Below are the code and all the weights of a small trained network. Each question names an input and a class and asks about switching units off, where a switched-off unit gives its printed mean instead of its output.

import numpy as np


def w(rows, s, z=0):
    codes = np.array(rows[::2]) - 128.0
    scale = np.full(codes.shape[1], s)
    scale[-1] = z or s
    return codes * scale


def f(y):
    return np.maximum(y, 0)


def log_softmax(a):
    a = a - a.max(-1, keepdims=True)
    return a - np.log(np.exp(a).sum(-1, keepdims=True))


def net(x, mask):
    res = np.array(x, float).reshape(1, 7) / 4 @ E
    y = f(res @ A[0][:, :-1].T + A[0][:, -1])
    res = res + np.where(mask, y, B[0][:, -1]) @ B[0][:, :-1]
    return log_softmax(res[-1] @ U[:, :-1].T + U[:, -1])


A, B = {}, {}
E = w([
[190,1,205,184],'x0',
[143,149,94,158],'x1',
[128,118,133,16],'x2',
[18,47,46,134],'x3',
[209,106,91,106],'x4',
[115,117,143,116],'x5',
[162,227,60,139],'x6',
],0.0065)
A[0] = w([
[194,156,56,135,183],'neuron 0',
[153,246,101,145,208],'neuron 1',
[135,187,64,225,46],'neuron 2',
[201,99,153,157,60],'neuron 3',
[156,28,217,163,44],'neuron 4',
[133,168,76,141,36],'neuron 5',
[146,76,151,38,14],'neuron 6',
[152,52,24,164,201],'neuron 7',
[96,32,214,115,169],'neuron 8',
[135,115,213,138,110],'neuron 9',
[202,173,201,92,234],'neuron 10',
[194,146,86,71,31],'neuron 11',
[124,201,115,203,113],'neuron 12',
[109,174,24,138,142],'neuron 13',
[96,190,232,193,133],'neuron 14',
[6,83,156,56,233],'neuron 15',
[97,158,135,160,30],'neuron 16',
[66,121,163,51,213],'neuron 17',
[79,198,187,228,174],'neuron 18',
[65,173,13,132,183],'neuron 19',
[107,98,228,57,180],'neuron 20',
[167,56,101,141,63],'neuron 21',
[107,105,231,102,57],'neuron 22',
[118,231,175,93,206],'neuron 23',
[168,136,114,106,4],'neuron 24',
[60,129,100,109,77],'neuron 25',
[125,2,152,200,69],'neuron 26',
[138,160,104,180,20],'neuron 27',
[131,205,88,166,75],'neuron 28',
[183,138,143,128,159],'neuron 29',
[215,128,194,126,141],'neuron 30',
[17,156,194,79,197],'neuron 31',
[116,222,112,123,6],'neuron 32',
],0.0088,0.0043)
B[0] = w([
[134,72,119,70,188],'neuron 0',
[90,86,93,81,219],'neuron 1',
[61,217,107,90,169],'neuron 2',
[166,106,168,172,167],'neuron 3',
[136,118,125,179,214],'neuron 4',
[141,98,160,57,146],'neuron 5',
[99,124,41,153,157],'neuron 6',
[217,101,87,72,203],'neuron 7',
[155,56,46,129,237],'neuron 8',
[123,87,89,202,175],'neuron 9',
[108,45,102,106,224],'neuron 10',
[176,125,132,89,150],'neuron 11',
[61,171,96,82,171],'neuron 12',
[100,87,150,43,198],'neuron 13',
[65,137,75,223,182],'neuron 14',
[97,59,95,140,254],'neuron 15',
[2,167,165,80,134],'neuron 16',
[142,34,79,177,213],'neuron 17',
[61,128,55,137,192],'neuron 18',
[78,62,150,69,228],'neuron 19',
[115,63,73,173,216],'neuron 20',
[161,115,77,147,158],'neuron 21',
[102,83,52,167,174],'neuron 22',
[145,78,75,157,208],'neuron 23',
[208,101,48,165,131],'neuron 24',
[82,71,167,165,165],'neuron 25',
[184,118,86,129,217],'neuron 26',
[99,175,72,107,139],'neuron 27',
[83,188,135,50,167],'neuron 28',
[124,59,152,132,168],'neuron 29',
[144,65,142,139,197],'neuron 30',
[67,59,94,207,219],'neuron 31',
[114,66,141,64,160],'neuron 32',
],0.0075,0.0081)
U = w([
[151,209,183,95,2],'0',
[108,77,153,148,207],'1',
[83,155,3,122,233],'2',
[71,150,131,57,204],'3',
[113,147,221,119,9],'4',
[157,111,125,34,195],'5',
[196,119,135,166,169],'6',
[156,208,145,93,2],'7',
],0.012,0.0058)

Each question gives the input, the list of numbers given to net, and the class t.
The units are the neurons (one row each of A and B). Each row of codes is followed by its name. A weight is (code - 128) times the scale printed after its matrix; where a second scale follows, it is the last column's (A, B and U).
mask holds one flag per neuron, in row order. A switched-off neuron (its flag False) gives its mean, the last column of its row in B, instead of its output. The means were averaged over made-up inputs and are rounded, as every weight is.
A unit's drop is (log p(t) with every unit on - log p(t) with that unit switched off) / (log p(t) with every unit on - log p(t) with every unit switched off).
The circuit of an input: a set's keep is (log p(t) with only the set's units on - log p(t) with every unit switched off) / (log p(t) with every unit on - log p(t) with every unit switched off). Starting from the 12 units with the biggest drops (on a tie, the unit counted first), units are removed one at a time, each time the one whose removal leaves the highest keep (on an exact tie, the one counted first), for as long as the keep stays at least 0.8.
circuit, biggest first: the units of the circuit, biggest drop first
k most important neurons: the k neurons with the biggest drops, biggest first
drop of u: that unit's drop, to one decimal
input [2,-4,-6,-6,-5,-1,0], class 2: circuit, biggest first -> [neuron 18]
input [-5,-6,6,5,-4,7,-3], class 1: circuit, biggest first -> [neuron 25; neuron 18; neuron 17]
input [5,1,-7,0,-3,8,-2], class 2: circuit, biggest first -> [neuron 18; neuron 14]
input [0,-5,1,-5,8,4,-1], class 6: 2 most important neurons -> [neuron 19; neuron 13]
input [4,0,-2,-4,-1,-7,2], class 6: circuit, biggest first -> [neuron 19; neuron 15; neuron 3]
input [3,-1,2,-2,1,6,5], class 5: circuit, biggest first -> [neuron 31; neuron 14; neuron 18]
input [-6,-1,-5,-1,2,2,-3], class 3: 2 most important neurons -> [neuron 8; neuron 20]
input [-3,6,-4,6,-6,2,3], class 3: 2 most important neurons -> [neuron 19; neuron 13]
input [-6,2,5,4,-6,2,7], class 3: 2 most important neurons -> [neuron 19; neuron 13]
input [-2,3,1,3,-3,-6,1], class 3: drop of neuron 14 -> 0.1
input [-8,2,-2,-4,-6,-1,5], class 3: drop of neuron 28 -> 0.2
input [-5,4,8,-4,5,2,-2], class 5: drop of neuron 22 -> 0.1
